Below are the code and all the weights of a small trained network. Each question names an input and a class and asks about switching units off, where a switched-off unit gives its printed mean instead of its output.

import numpy as np


def w(rows, s, z=0):
    codes = np.array(rows[::2]) - 128.0
    scale = np.full(codes.shape[1], s)
    scale[-1] = z or s
    return codes * scale


def f(y):
    return y / 2 * (1 + np.tanh(0.7978845608 * (y + 0.044715 * y**3)))


def log_softmax(a):
    a = a - a.max(-1, keepdims=True)
    return a - np.log(np.exp(a).sum(-1, keepdims=True))


def net(x, mask):
    res = np.array(x, float).reshape(1, 8) / 4 @ E
    y = f(res @ A[0][:, :-1].T + A[0][:, -1])
    res = res + np.where(mask, y, B[0][:, -1]) @ B[0][:, :-1]
    return log_softmax(res[-1] @ U[:, :-1].T + U[:, -1])


A, B = {}, {}
E = w([
[127,171,107,156,63,121],'x0',
[140,173,123,95,168,155],'x1',
[135,138,126,32,114,163],'x2',
[200,189,216,108,118,77],'x3',
[148,25,213,114,187,107],'x4',
[110,103,105,9,142,77],'x5',
[175,132,117,130,47,95],'x6',
[193,99,85,177,92,183],'x7',
],0.012)
A[0] = w([
[136,164,116,178,119,182,27],'N1',
[95,36,86,91,160,159,151],'N2',
[162,95,121,35,90,77,209],'N3',
[167,88,206,235,135,73,170],'N4',
[53,228,115,228,182,162,150],'N5',
[134,18,73,137,139,162,157],'N6',
[148,170,184,34,136,105,164],'N7',
[155,128,167,194,117,61,100],'N8',
[119,179,111,59,78,88,116],'N9',
[188,157,120,188,89,198,138],'N10',
[75,160,147,36,161,106,169],'N11',
[106,207,79,151,77,124,195],'N12',
[137,139,141,68,120,103,129],'N13',
[188,95,175,247,116,106,160],'N14',
[143,32,95,115,168,172,126],'N15',
[141,128,148,157,93,94,1],'N16',
[163,122,165,33,190,143,89],'N17',
[201,160,89,209,111,192,150],'N18',
[180,190,72,152,54,141,183],'N19',
[188,159,125,185,114,159,122],'N20',
[120,3,124,124,156,168,129],'N21',
[144,38,184,152,150,113,184],'N22',
],0.012,0.0082)
B[0] = w([
[135,183,108,130,132,115,165],'N1',
[62,83,52,173,208,118,244],'N2',
[167,13,123,65,84,88,252],'N3',
[99,132,246,167,97,138,255],'N4',
[75,229,123,149,168,50,242],'N5',
[31,74,56,186,151,174,239],'N6',
[252,76,146,59,176,137,250],'N7',
[152,124,254,111,46,123,190],'N8',
[137,127,77,54,44,72,207],'N9',
[191,195,84,177,90,216,222],'N10',
[165,130,114,88,237,61,253],'N11',
[79,230,76,79,85,120,241],'N12',
[196,122,115,56,113,135,185],'N13',
[134,106,234,206,70,119,247],'N14',
[84,69,105,163,169,156,228],'N15',
[127,85,150,210,114,116,139],'N16',
[205,94,166,60,239,142,235],'N17',
[149,198,74,213,131,227,240],'N18',
[178,169,44,140,33,181,254],'N19',
[144,159,133,180,117,137,193],'N20',
[73,40,108,180,182,167,249],'N21',
[107,81,189,183,182,165,251],'N22',
],0.0096,0.013)
U = w([
[145,109,251,184,109,131,209],'0',
[199,96,143,68,215,133,199],'1',
[74,208,123,111,190,56,81],'2',
[136,119,69,76,49,74,2],'3',
[61,41,78,162,209,159,136],'4',
[175,209,78,165,118,184,95],'5',
],0.013,0.0069)

Each question gives the input, the list of numbers given to net, and the class t.
The units are the neurons (one row each of A and B). Each row of codes is followed by its name. A weight is (code - 128) times the scale printed after its matrix; where a second scale follows, it is the last column's (A, B and U).
mask holds one flag per neuron, in row order. A switched-off neuron (its flag False) gives its mean, the last column of its row in B, instead of its output. The means were averaged over made-up inputs and are rounded, as every weight is.
A unit's drop is (log p(t) with every unit on - log p(t) with that unit switched off) / (log p(t) with every unit on - log p(t) with every unit switched off).
The circuit of an input: a set's keep is (log p(t) with only the set's units on - log p(t) with every unit switched off) / (log p(t) with every unit on - log p(t) with every unit switched off). Starting from the 12 units with the biggest drops (on a tie, the unit counted first), units are removed one at a time, each time the one whose removal leaves the highest keep (on an exact tie, the one counted first), for as long as the keep stays at least 0.8.
circuit, biggest first: the units of the circuit, biggest drop first
unit that matters most: the unit with the biggest drop
k most important neurons: the k neurons with the biggest drops, biggest first
drop when u is switched off: that unit's drop, to one decimal
input [-8,0,-8,6,2,6,-3,4], class 0: unit that matters most : N4
input [2,8,5,-3,5,6,-7,1], class 1: 3 most important neurons : N17, N7, N11
input [3,3,-6,-7,-8,-6,-1,-8], class 5: 2 most important neurons : N19, N18
input [-2,-1,-3,5,-2,2,-1,6], class 5: 4 most important neurons : N18, N22, N10, N19
input [5,-4,6,8,-1,3,8,7], class 3: 2 most important neurons : N3, N9
input [-1,3,-2,6,-3,-3,4,-8], class 3: 2 most important neurons : N17, N9
input [-8,-3,6,1,6,7,-3,4], class 4: 3 most important neurons : N21, N2, N6
input [6,-8,-7,-3,-1,-6,-2,0], class 0: 2 most important neurons : N14, N4
input [6,-8,3,-3,2,3,6,7], class 5: 2 most important neurons : N19, N10
input [-7,6,5,-5,2,6,-2,-5], class 1: 2 most important neurons : N17, N7
input [1,2,-8,1,-2,-7,-5,3], class 5: 2 most important neurons : N18, N10
input [-3,-4,4,1,1,-6,-4,8], class 5: 2 most important neurons : N18, N10
input [-2,4,-7,7,-5,6,7,-7], class 3: drop when N12 is switched off : 0.2
input [-6,3,7,-7,-8,-8,-5,-4], class 2: circuit, biggest first : N5
input [-5,7,4,2,-5,-7,-5,-6], class 2: drop when N5 is switched off : 0.8
input [3,-1,-1,2,2,2,2,5], class 0: drop when N22 is switched off : 0.0
